Here is a tiny trained network, its code and every weight. The questions are about switching its units off for an input and a class, where a switched-off unit gives its printed mean instead of its output.

import numpy as np


def w(rows, s, z=0):
    codes = np.array(rows[::2]) - 128.0
    scale = np.full(codes.shape[1], s)
    scale[-1] = z or s
    return codes * scale


def norm(h):
    return h / np.sqrt((h * h).mean(-1, keepdims=True) + 1e-5)


def f(y):
    return np.maximum(y, 0)


def log_softmax(a):
    a = a - a.max(-1, keepdims=True)
    return a - np.log(np.exp(a).sum(-1, keepdims=True))


def net(x, mask):
    res = np.array(x, float).reshape(1, 6) / 4 @ E
    u = 0
    for l in range(4):
        y = f(norm(res) @ A[l][:, :-1].T + A[l][:, -1])
        res = res + np.where(mask[u : u + 6], y, B[l][:, -1]) @ B[l][:, :-1]
        u += 6
    return log_softmax(norm(res)[-1] @ U[:, :-1].T + U[:, -1])


A, B = {}, {}
E = w([
[126,128,134,131,130,130],'x0',
[163,150,120,218,146,28],'x1',
[134,126,121,122,124,125],'x2',
[197,255,158,153,6,162],'x3',
[98,168,194,101,140,62],'x4',
[49,125,54,123,38,79],'x5',
],0.0045)
A[0] = w([
[69,193,253,1,138,21,4],'L0N1',
[42,148,129,149,95,130,59],'L0N2',
[73,145,143,18,96,152,65],'L0N3',
[64,117,92,7,77,176,144],'L0N4',
[180,169,121,120,73,156,144],'L0N5',
[104,184,182,55,196,209,67],'L0N6',
],0.0061,0.0029)
B[0] = w([
[174,66,2,180,136,243,222],'L0N1',
[152,159,103,145,24,55,159],'L0N2',
[102,136,174,83,117,120,202],'L0N3',
[102,85,189,175,80,110,253],'L0N4',
[55,116,139,140,204,138,221],'L0N5',
[139,121,199,136,88,97,202],'L0N6',
],0.009,0.0043)
A[1] = w([
[96,254,137,99,95,162,5],'L1N1',
[69,124,100,82,125,95,90],'L1N2',
[127,93,187,141,97,130,124],'L1N3',
[202,135,145,82,158,142,83],'L1N4',
[73,126,119,78,194,124,46],'L1N5',
[152,187,157,163,93,166,115],'L1N6',
],0.0096,0.0024)
B[1] = w([
[141,220,93,26,162,128,205],'L1N1',
[157,130,129,117,105,99,173],'L1N2',
[110,113,79,124,193,133,253],'L1N3',
[148,21,173,158,179,156,170],'L1N4',
[174,170,78,1,125,132,163],'L1N5',
[188,96,84,40,180,139,250],'L1N6',
],0.0079,0.0039)
A[2] = w([
[195,159,71,254,136,44,3],'L2N1',
[135,108,43,210,125,247,77],'L2N2',
[180,178,112,165,215,42,129],'L2N3',
[123,132,169,114,89,164,75],'L2N4',
[132,109,72,251,87,213,94],'L2N5',
[232,166,135,198,174,61,83],'L2N6',
],0.0065,0.0026)
B[2] = w([
[45,86,183,130,103,166,215],'L2N1',
[90,144,2,146,139,216,234],'L2N2',
[49,146,179,126,78,195,252],'L2N3',
[106,67,156,111,163,124,154],'L2N4',
[166,94,100,125,155,137,211],'L2N5',
[64,200,157,101,113,105,221],'L2N6',
],0.0086,0.0033)
A[3] = w([
[167,83,164,92,99,159,24],'L3N1',
[145,120,94,94,1,78,160],'L3N2',
[70,61,100,88,194,70,216],'L3N3',
[192,144,172,183,174,106,4],'L3N4',
[183,75,220,138,120,186,216],'L3N5',
[169,148,209,136,209,177,84],'L3N6',
],0.0094,0.0013)
B[3] = w([
[32,189,227,163,57,109,170],'L3N1',
[215,75,132,193,218,77,199],'L3N2',
[197,254,136,90,134,182,255],'L3N3',
[200,83,96,165,189,53,137],'L3N4',
[73,166,66,166,65,66,215],'L3N5',
[173,67,108,151,115,62,221],'L3N6',
],0.0076,0.0058)
U = w([
[186,204,132,9,162,157,99],'0',
[109,103,75,132,127,213,250],'1',
[28,134,210,123,43,129,126],'2',
[170,80,131,169,139,55,43],'3',
],0.013,0.0015)

Each question gives the input, the list of numbers given to net, and the class t.
The units are the neurons (one row each of A and B). Each row of codes is followed by its name. A weight is (code - 128) times the scale printed after its matrix; where a second scale follows, it is the last column's (A, B and U).
mask holds one flag per neuron, layer by layer. A switched-off neuron (its flag False) gives its mean, the last column of its row in B, instead of its output. The means were averaged over made-up inputs and are rounded, as every weight is.
A unit's drop is (log p(t) with every unit on - log p(t) with that unit switched off) / (log p(t) with every unit on - log p(t) with every unit switched off).
The circuit of an input: a set's keep is (log p(t) with only the set's units on - log p(t) with every unit switched off) / (log p(t) with every unit on - log p(t) with every unit switched off). Starting from the 12 units with the biggest drops (on a tie, the unit counted first), units are removed one at a time, each time the one whose removal leaves the highest keep (on an exact tie, the one counted first), for as long as the keep stays at least 0.8.
units of the circuit, in order: the units of the circuit, biggest drop first
unit that matters most: the unit with the biggest drop
k most important neurons: the k neurons with the biggest drops, biggest first
top k neurons in layer l: the k neurons of layer l with the biggest drops, biggest first
drop of u: that unit's drop, to one decimal
input [3,3,8,-5,-1,0], class 0: most important neuron	L0N1
input [-3,1,-2,3,3,4], class 3: top 4 neurons in layer 1	L1N3, L1N4, L1N1, L1N6
input [2,5,3,7,0,7], class 0: units of the circuit, in order	L1N1, L0N4
input [7,-5,-6,-4,5,-4], class 1: top 2 neurons in layer 2	L2N3, L2N2
input [-7,-4,-6,-7,6,4], class 0: 2 most important neurons	L3N3, L0N3
input [-3,7,-3,4,-3,-6], class 2: 3 most important neurons	L2N3, L0N1, L2N6
input [5,-8,-1,-1,-6,2], class 2: 3 most important neurons	L0N1, L0N3, L0N4
input [7,1,0,3,1,5], class 3: top 2 neurons in layer 3	L3N2, L3N3
input [2,-8,3,6,-4,0], class 2: 2 most important neurons	L0N4, L0N1
input [-7,6,-8,3,5,-8], class 3: 3 most important neurons	L1N4, L3N6, L1N6
input [3,6,3,3,0,-5], class 2: 3 most important neurons	L2N3, L0N1, L2N6
input [-8,-5,4,7,-3,4], class 0: 2 most important neurons	L0N1, L1N1
input [-2,8,3,-2,7,6], class 2: 2 most important neurons	L2N1, L2N3
input [6,-7,8,-6,4,0], class 2: unit that matters most	L0N4
input [-6,3,-4,-5,-4,0], class 0: 2 most important neurons	L0N1, L1N5
input [5,3,6,-7,8,1], class 1: 3 most important neurons	L0N1, L0N3, L2N2
input [5,2,2,8,-1,7], class 0: units of the circuit, in order	L1N1, L1N6
input [8,-4,-7,-3,1,0], class 2: 2 most important neurons	L0N4, L0N6
input [2,-6,4,8,4,6], class 0: 2 most important neurons	L1N1, L3N2
input [6,7,4,-2,7,7], class 1: top 2 neurons in layer 1	L1N1, L1N5
input [6,-3,7,-8,1,4], class 0: units of the circuit, in order	L3N3
input [6,-3,4,-5,3,-8], class 3: top 2 neurons in layer 3	L3N6, L3N5
input [4,4,-1,1,-3,-5], class 3: top 2 neurons in layer 1	L1N4, L1N3
input [-5,5,6,3,-3,-6], class 3: top 2 neurons in layer 3	L3N6, L3N1
input [7,-3,7,1,-1,-2], class 2: drop of L1N2	0.0
input [-8,-1,5,-2,5,-4], class 1: drop of L0N1	2.2
